Each row is followed by its class.
[ -17 -259  204 -139 -177  168 -167 -154  -34  -44  -60  101 -106  115
 -152   55 -130  189    8  -13 -161 -145  -12   80  -29 -137 -111  127
  -36 -180   90 -265  143  135   24  148  -48 -148   96] | k222
[ 354  320  -58 -144  -40  159   60 -291 -282 -799  469  104  101  177
  107 -189   58  118 -205  390  298   65  169 -398  272  131   -1 -195
  332  183  -68  103   23  -75  192 -446 -102 -327   37] | k609
[ 234   32  256   -1 -252  128 -164  339  192  -47   11  281 -138 -162
 -124  184 -148   18  415 -118  -20 -137   22 -406 -130  -11   16 -175
  -28  -74  -97    1  251  -10   30  544  145 -214  184] | k666
[ -19 -227  173 -153 -203  218 -119 -159   27   -9    5  116 -165  -36
  -90   42 -174  271   60  -10 -335 -124  -36  100  -74 -155 -178   69
  -34 -105    0 -261  273  167  -43  208   24 -141   99] | k903
[ 510  354  553  -46 -104  288  -72  -13 -269   14  285   80   25 -129
  142 -127 -379  397  174  194 -218  271  290 -453 -368 -123 -102 -165
   65  115 -407   48  329  276 -138  233  -82   26  180] | k806
[ 414  162  -52  334 -189 -154  217  363  382 -223   -9   23 -437 -247
 -270  126  -28  421  276  166 -119 -309 -212 -132 -179 -183 -288 -234
  -55  301 -208 -137  193   99  154   52   60 -362   11] | k810
[ -43   64   44  -13    8  190 -300  -98   26  121  281   49  -69  280
   12  -71 -337 -329   -4   56    8 -209  168  -44   20 -199  -82  182
  -26 -446   97 -171   14   -3  228  181 -394  483   26] | k198
[  25   42   64  -54   31  157 -173   49  111   55  194  -94  126  142
   93   62 -103 -250  -38  -14 -136 -118   62   20   11 -119  -65  129
  -86 -369   33  -93  -23   97  197   45 -284  310  -36] | k903
[-160 -245  189 -229  377 -228 -392 -247 -102  190  406 -234  308  463
 -293 -226   51 -136   74 -275  564  464  526  -10  108   29 -225  405
   46 -198  359  -77 -278 -147  389 -164 -708  140  -42] | k538
[  69  100  179  -23   55  206  -78  104   47  120  197  -31   -6  163
  195   60   -1 -193  131   91 -233 -151   49  -18  -63 -125  -27   71
  -91 -345  -95 -191  -30  145   10  -32 -281  343 -114] | k806
[ -40 -261  183 -178 -208  198 -191 -229    8 -101   80  114  -83   71
 -126   15 -245  198   85   22 -142 -155   25   38  -92 -161 -186   80
  -75 -218   23 -261  258  155   79  179    2  -81  170] | k925
[  20 -251  186 -213 -226  163 -183 -137   51 -107  -14  115 -191  -13
  -42   34   29  157  140  -78 -213  -82  -16  121 -104  -27  -28   87
  -61  -34  -49 -212  226  178   -6  196   50 -176  187] | k309
[  71  116   48  -57    5  208 -173   72   47   75  372  -19   56  192
  -72  -60 -275 -247   17   56   -4 -215  185 -131   16 -146 -211   73
   82 -492  172 -128   -5    3  242  137 -303  258   17] | k666
[  51   68   67    2  -45  121 -172    8   74   27  348  -40   67  151
  -33  -73 -261 -261   57    0  -87 -164  132   24   44 -133 -179  115
  130 -428   70 -116   38   61  212   26 -293  282   70] | k986
[  39   74   96  -21  -13  134 -157  -40  115   29  234  -63   11  155
   22   19 -129 -259  -18   22  -95 -118  107   19  -64 -141 -115  151
   -4 -275   12 -143   -4   99  194  -20 -259  280   -5] | k986
[ -23  -10  216 -120 -199 -188 -201  411  -52 -496   42  -36  201  223
  -62  194   55 -155    8 -285 -292   88  417 -170   41  230   -5   57
  580  623   68   18  -10   80 -117  252  268 -643 -102] | k222
[ -23 -261  193 -144 -192  203 -179 -220   17  -75  -41   98 -151   70
 -110   90 -121  202   34   38 -184  -74   -1   72  -27 -143 -131  141
  -49 -106   53 -263  163  173   72  132   -3 -137  126] | k986
[   5  115   44   72  -11  148 -141  -11   25  133  312 -100   33  233
   40 -133 -224 -191  -61  122 -120 -166   98  -77  -40 -170 -139  121
   81 -532   72 -142  -27   90  147   35 -387  384  -66] | k925
[  54   79   99  -55   36  187 -159   87   50  111  284  -46   47  205
  -20  -41 -234 -196   15   70  -10 -178  134  -64  -55 -142 -137  134
  -13 -474   91 -118   21   27  214   89 -340  349  -53] | k309
[  73   75  130  -94  -28  179 -149   87   28   44  288  -61   38  164
   -3 -100 -257 -208   54   89  -58 -209  206 -138  -47 -209 -243  140
  103 -392   88  -99   45   45  241   33 -291  246  -45] | k806
[  -2 -288  174 -157 -220  213 -167 -206   63   18  -35  108 -145  -22
  -91   28  -69  214   35  -37 -260 -130  -47  117  -99 -129 -140  120
  -90 -155   51 -266  286  196   20  153   37 -199  122] | k903
[ 230  -39  -59  572 -126  -57  149 -277  327 -226  258   48  -95   46
  369   62  202  -27  -74  214 -104 -278 -228  -58  364  -80  -24  129
  296  213 -187 -208 -213   87  -72 -390  -39 -516  -86] | k225
[  74   62 -122  252   80 -123 -281 -475  131  -78  505   -6  217   -1
  140 -284 -556 -357 -241    5  108  -84  178 -234   73 -213   41  -80
  218 -313  -91  -81   63  -70  299  247 -159   29   97] | k225
[  29   88  150  -85  -10   94 -226  140  100    8  305  -42   25  186
   17  -15 -107 -326  -13  -13  -62 -142  116  -56  -25   -6  -82  114
   84 -371   63  -97  -51   85  260   32 -336  201  -23] | k810
[  11   58  -42   63  -39   60 -240   22  168   -1  295  -44   39  219
   -4  -56 -132 -374  160  -31  -59 -201  140  -43   32 -105 -159   90
   28 -339   50 -111  -56  121  182  105 -351  283   74] | k925
[ 293  136   49  288  178   41   60 -100 -209  271  111   64  -29  -67
  413 -175  213  280 -529   -9 -237  331  122  -94  -30  110   31 -222
  235   61    6   47   81 -126 -105  141  142 -236  165] | k198
[ 156   11   66  -43  283 -227  113  281  117 -410  120 -436  216  -39
  168 -329   73  -62 -899    6  253  298  182  106  -97  139  -53  165
  223 -162  148  255 -297 -358  312 -201  -99   69 -175] | k222
[ -14 -225  186 -116 -209  162 -177 -190   25  -27  -44  129 -167   64
 -157   36  -92  180  149  -10 -124 -171  -16   84  -55 -154 -146   99
  -86  -98    4 -288  216  150   21  147  -57 -130   78] | k198
[  69   15  406  -54   -7 -107 -112  151 -185   16 -553 -349  243  225
 -423  224   39  139 -545 -293 -163  151  124 -149 -378 -253 -363  -26
  182  393 -194 -195  -11  180  101  507 -301  -88 -492] | k198
[   0 -248  161 -106 -182  177 -164 -237    2   14  -58   99 -145   62
  -90  -17  -63  188   -7   30 -235 -147  -48   82  -61 -177  -74  142
  -85 -209   55 -270  185  205   27  100   11 -161  102] | k222
[   3 -242  177 -164 -204  190 -206 -260   17  -36   63   60 -112   42
 -149   40 -117  211   98   18 -183 -115    3   52  -35 -181 -167  141
  -46 -108   21 -294  268  239   48  199  -14 -145   69] | k538
[  37  127   97   11  -15  101 -183   35   67  136  308  -40  -25  174
   31  -82 -162 -217   95   85 -140 -159   93 -111  -11 -122  -76  167
   77 -336  -24  -92    9  120  111  -43 -367  265  -41] | k225
[  95    9  153  283 -336 -279 -102  226   85 -194 -235    6   -6   26
 -452  -60   77 -197   87 -187   61 -115   41 -363   32 -236 -132  -60
   13  102   23  -42   97  118  308  292 -231 -224  -36] | k198
[  -7 -177  203 -104 -239  213  -76 -187   -3  -38  -63  133 -122   45
  -99   -3 -184  280   11   87 -274 -131  -17   94  -56 -166 -131   87
  -18 -201   26 -308  247  143  -40   90   39 -146   72] | k925
[ 201  253  316  188  -81  -92 -516  196  243 -245  290  151 -110  -70
 -501   89 -241 -265  384 -165  159 -165  130 -537 -144  -92 -170  -62
  -94  -56 -182  166  106   56  603  518 -265  -20  181] | k806
[-141  -39  293  136   61  -71  -19 -269    3  -97 -197   -7 -102   71
   78  123  -93   51  157   67 -189  -50   34   -6 -185 -130   24   97
  -68   79   13 -126  107   37 -116 -108  -26 -267 -116] | k666
[  53  140   12   72   27  138 -242  -33   94   -6  398   -6  -64  167
   15  -93 -299 -283   27  122    5 -166  133  -70   -9 -138 -115  101
   38 -397   27  -62  -61    1  256   55 -343  397   88] | k986
[ 274  370  264  116 -332  -18 -243  210  182 -506  151  -12 -201 -234
 -254  116 -325   45  402  -27  -59  -74   49 -421 -406    1 -109 -145
    2  223 -460  164  193  304  406  475 -103  -62  108] | k903
[  42  120   98 -101  -10  116 -188   98  107  -18  301  -85   86  196
  -34    5 -248 -247  150  -36  -46 -173  138  -35  -89 -150 -205   38
   76 -303  -86  -81    0   68  148   34 -357  317    9] | k903
[ 248  155 -107  188  251  150 -109 -257 -258   -6  497  140 -359  204
   69 -279 -100  368 -509  548  231  229  123 -394  251 -122   10  236
   56   -6  -58   62  -46 -155  289  -86  -88  316   10] | k198
[ 306  180  -11 -122  138   -4 -252   75  -18 -239  621  104 -235 -170
 -346   13 -226  206  235  234  555  -76  122 -556  -20  111   79    7
 -259  -13 -185  247  119  -11  352  359 -207  238  297] | k538
[ -27 -235  179 -141 -194  174 -132 -207   72  -43  -25   73 -130    7
  -97  -30 -109  282   13   61 -174 -113  -35  106  -82  -98 -117  114
  -52 -190   55 -262  215  162   43   79   -1 -187   89] | k925
[ 214  396 -194  179  114 -462   98  238  302 -298    8 -310  425  -92
 -279 -457   86 -479 -365 -212  406   70  263  -16  -88  145  -17 -362
  342  -26   87   56  -92  -92  273  -31 -113 -304 -167] | k538
[  93  201   15  133  -81  119 -146   19   68   -6  267    7   46  197
  146 -105 -226 -310   51  113 -181 -217   92  -65   31 -204  -79   23
  128 -421  -53 -131   -4   57  135   28 -228  257   -9] | k538
[  90   88 -125  285  -24   -4 -109 -189  215   73  239  318 -283   74
 -186 -201 -440  -40  182  195  329 -301 -123 -165 -102  -85  -21  -34
 -140 -387   88 -182  307  -57  526   14 -207   88   36] | k309
[ 249  180 -198  248 -233  -90  -35  127  -31 -301  125  244 -366  -69
 -148   -7 -283   77  143  -87  213 -215  100 -233 -208   13   36 -188
   28  525 -225   46  136 -196  -89  599   79  115  300] | k538
[ -39 -249  150 -183 -147  163 -189 -212   60 -109   26  115 -135   -7
 -112  114   -5  190  104  -66 -215  -70  -31  116  -39  -35  -80   88
 -102  -80  -34 -198  191  177  -42  172   56 -132  192] | k986
[ -38 -262  155  -97 -217  200 -176 -215   56  -13  -14  118 -248   42
  -70   18 -210  229   86   57 -165 -145  -30   51  -46 -178 -117  153
  -36 -116   17 -269  173  100    6  168  -46  -98  104] | k225
[ 119   40  -80  264 -254   80  -13  275  185  139 -228  161   64 -188
 -414  -38 -318  164  370   98  304 -475 -253 -391 -100 -293 -216 -154
 -387 -269  -21  145  150   40  279  344 -124   91   24] | k309
[ 107  363   -4  421 -101  -92 -222   14  253 -219  374  192 -292  141
  -64   29 -347 -229   86  246  218 -389  117 -483  111  -59  111  113
  308  108  -77  -26 -185  -54  418  141 -116 -268  -21] | k616
[ -11 -223  136 -157 -206  176 -224 -229  -11  -72   38  112 -143   42
 -125   22  -65  174   -3   -3 -205 -106  -49   89    5  -59  -21  122
  -39 -204   43 -230  175  197   58  153  -18 -130  136] | k222
[-331   56   75  301  189 -157  -30   74  268  -34 -147 -516  102  307
  -38 -172   92 -160 -751   87  105   76  297 -167 -191 -403 -336  -45
  360   43  195  -71 -279 -181   89  -37 -127  -37 -596] | k810
[ 109   93   46  -19   54 -302   91  156  -96  336 -247 -339  423  157
 -165 -231  290  -38 -555 -120  -25  335  139  122   69   -7  148  229
  371  -44 -190   18 -241  117 -208 -288  -44   45 -274] | k222
[ -61 -210  122  -99 -235  203 -157 -226   81  -17   28  165 -236   -5
 -121   13 -119  224  150   39 -195 -140  -37   88  -70 -111 -111   90
  -44 -134  -26 -255  253  149  -45  100   39 -131   96] | k903
[  60  122  -67   53   81   61 -188  -85  121   84  261  -18  -33  140
   40 -157 -146 -318   81   78   88 -141   81  -35   11 -136  -37   75
  -24 -458    1    1  -51  -14  197  -45 -332  391   69] | k609
[   5 -234  245 -219 -203  203 -197 -149   28   25    8  161 -227   22
 -124   32  -74  225  146    9 -156 -124  -24   49 -112 -111  -83  124
 -135 -154   18 -266  266  172   73  149    6 -141  132] | k198
[ 185  -36 -181  290  124 -403  -16  188  161  -77  577 -268  117  352
  -80 -372   95 -407 -322   32  413 -148   21 -243   75  173 -170  219
  424 -334  587   27 -115   44  694 -408 -292 -426 -147] | k616
[  -3   77  127  -32  -51  100 -169   71  112   20  284  -46   -6  174
  -42  -44  -52 -240   86   10  -99 -192   68  -88  -63 -158 -172   96
  -16 -393   -9 -114   17   96  161    5 -299  245  -63] | k198
[  78   98   53    7  -57  110 -227   64  156   88  248  -74   76  171
  -73  -66 -182 -277   45   25   -5 -177   60  -56  -25 -116 -131   94
   28 -517   73  -88  -17   89  256   41 -369  278    5] | k666
[ -36 -224  229 -151 -210  194 -159 -218    9   23 -141  114 -125   37
 -148   29 -135  224   -9   19 -252  -75  -51   72  -89 -165 -116  142
  -90 -228   60 -256  205  151   36  143   12 -153   69] | k666
[ -68   68  118 -108   38  183 -257   98   33   69  275  -43   32  218
   -7  -84 -272 -318   16   38  -68 -224  219  -84  -32 -191 -179  130
    3 -428  127 -115    8   40  247  184 -343  368  -51] | k198
[-139 -161  120   83   -1  -80 -244 -108  386  189 -240   82 -202 -143
 -235 -112  241 -241  218 -166  -14 -115  -79 -147  -14 -201   70  299
 -279 -220   69  144   38   39  -50  186  187 -148  160] | k666
[  87   32   -9  283 -151 -128  -33  200  267 -203 -419  137 -251 -191
 -154  -55  -51   30  274   33  290 -203 -225 -295 -357  -32  194 -221
 -501  -27 -157   31  -62   18  241  349  -78  -78   40] | k225
[  75   95  166  -77  -58  150 -164  182   99    3  225  -84   29  131
    5   21 -216 -230   66   -1 -106 -146  143  -74 -120 -176 -203   76
   51 -278  -26  -76  -26   93  216  110 -265  289  -19] | k222
[   7   60   98   -5  -21   58 -244   64  155   41  319  -74  -30  212
   -2  -21 -133 -315   17   11 -142 -126  102   20  -17  -67 -131  198
   65 -294   73 -143  -24  143  241  -21 -336  235  -66] | k810
[ -32 -261  202 -183 -187  150 -197 -182   17  -71  -19  133 -124   25
 -150   58  -95  164   87  -49 -250 -159  -13  102  -46  -93 -104   78
  -19 -142   66 -244  246  175  -15  153   46 -254  145] | k222
[  -3 -229  181 -149 -228  192 -157 -183   52 -101   43   96 -111  -17
  -82   73 -117  200   53  -41 -283 -143  -11   67  -67 -133 -164   84
  -56  -77  -23 -241  228  178  -15  191  -29 -168  119] | k903
[  68 -165  230  433 -344  100 -131  119  258  191 -152  -53 -198  213
 -158 -347    0 -296 -629  101 -125 -236   33  -67    0 -499 -386  580
  258 -294  262 -309 -147 -106  441    3 -299   81 -440] | k666
[ -38 -255  247 -177 -167  193 -146 -156   79   14  -64   60 -137   65
  -67   89  -69  201   88   35 -160 -131  -55  101  -92 -149  -80  131
 -119 -184    6 -291  149  184   -9   57   -7 -134   39] | k810
[  84   85   75  -62   32  163 -198  -27   29  103  317  -42   74  212
  -34  -15 -211 -214   70   37    2 -123  112  -48   30 -105  -65  149
  -29 -460   17 -139  -19  120  191   35 -414  353   19] | k903
[ 220   95   97  370  108   26 -318 -163   77  159  190  304 -253  -86
 -384   -1  -65  -92  425  -69  165 -135 -108 -436  -82 -133 -252  129
 -390  110  -73   -6   38   65  541  339 -456   53  -42] | k903
[  30 -271  160 -201 -183  178 -203 -220  -25 -101    5  122 -151   65
 -103   15  -97  237    9   41 -124  -52    4   71  -12  -73  -66  189
  -78 -166   39 -198  152  150  109   99  -26 -115  226] | k986
[  22 -200  126  -96 -181  189 -144 -276   42  -54   65  185 -229  -21
  -94  -14  -99  253   39   41 -177 -100  -47   99  -55  -40  -76   77
  -21 -127   47 -254  226  125   34   96   49 -223  187] | k986
[  25  132  133   16  -42  244 -146   83  108  244  159  -14  -70  167
   13  -53 -200 -176   66  164 -139 -188   68 -101  -33 -224  -83  159
  -53 -420   16 -192    2  149  149   26 -352  362 -116] | k225
[ -23 -254  200 -150 -208  213 -207 -205   36  -23  -31  106 -173   30
 -162   42  -71  175   46   35 -138  -97   15   50  -47 -126 -111  147
  -64 -188   52 -251  147  180   96  156    4 -144  151] | k986
[ -47 -246  175 -173 -200  229 -207 -231   46  -61   77  163 -196   53
 -165   98 -133  229   82   11 -129 -184  -13   32  -76 -133 -125  122
  -87 -167   -7 -266  202  117   52  181  -10  -85  157] | k986
[   0 -210  196 -207 -209  267 -174 -205   16   -8   21   94 -190    7
  -60   29  -63  251   74   41 -176 -117    0   23  -64 -125  -71  147
  -61 -203    3 -232  210  152   24  179   -3  -83  126] | k666
[ 211   61 -237  288 -125  -83   52  203  127 -218  135  284 -144    2
 -299 -190 -348  -62  313   80  373 -294 -199 -141 -128 -100  -76 -198
 -324 -599   -9 -120  -58 -315  470   70 -224  288   48] | k986
[  56   71   38  103  -52  146 -168   53  177  131  352  -82  -55  218
   19  -69 -221 -270   98  109   22 -219   87  -29   28 -230 -161  215
  105 -406   72 -167  -96    9  152   21 -327  348  -84] | k538
[ -25 -272  214 -197 -167  206 -167 -147   20   -5   -6   37 -109   44
 -132   69  -77  225   39  -52 -201  -68    1  140  -70 -108 -117  135
  -65 -121   45 -279  218  182  -20  170  -40  -97   68] | k903
[ -33 -232  132 -115 -178  154 -148 -229  -42  -11  -15  147 -151   68
 -141   55  -85  279   68   -1 -223 -163  -55   73  -69 -133 -105   47
  -54 -163   14 -255  219  129  -60  111   19 -174  116] | k222
[  11 -221  203 -186 -209  228 -128 -118   17  -78   25   83 -129   34
  -93   60 -139  226   82   22 -272 -137    3   55  -71 -163 -164  102
  -65 -150  -14 -267  241  194  -19  156  -30  -98   82] | k903
[ -37 -275  198 -191 -210  212 -122 -209   32   26  -30  136 -179   53
  -62    8 -143  252   59   22 -175 -136   -7  102  -96 -170 -127  125
 -111 -184   41 -313  223  138    5  102    3 -115  115] | k810
[ -23 -228  128 -188 -213  160 -216  -87   73 -133   40   93 -189   47
 -154   51  -59  212  163  -35 -175 -120    7   91  -63  -59 -105  109
  -50  -27  -47 -219  185  170    4  243  -39  -84  109] | k309
[ 247  355  -33  337  -78   88  278  174  284  175 -309  107 -315 -347
  -59  143  -37  151  262  297  -47 -108 -265 -213 -121 -186  218 -181
 -395  -59 -341  -51  141  155 -139  123   93  225 -141] | k903
[ -39  -31  -31  330   86  -48 -203   71  243   34  -30  -23 -407  262
 -301 -405  394  -50 -282   60  486  122  -35  119  -69   67  -65  398
  -29 -432  150  -75 -463 -336  498 -240 -278  231 -306] | k810
[ 150  228  257  267   89  -95   35  104   23  163 -170  108 -108  117
 -242 -120  440   21  141  -45 -158  372  120   87 -284   50  -41  150
 -288 -103 -421 -144 -117   33 -294 -218 -215  340 -317] | k309
[ -14  141  253  -85  -71  165 -207  132  134  -12  231  -29   -1  169
   85   69  -33 -220  106  -21 -252 -197  145  -33  -88 -119  -97   60
   31 -288 -111 -126   22  129   44   61 -248  193   -2] | k198
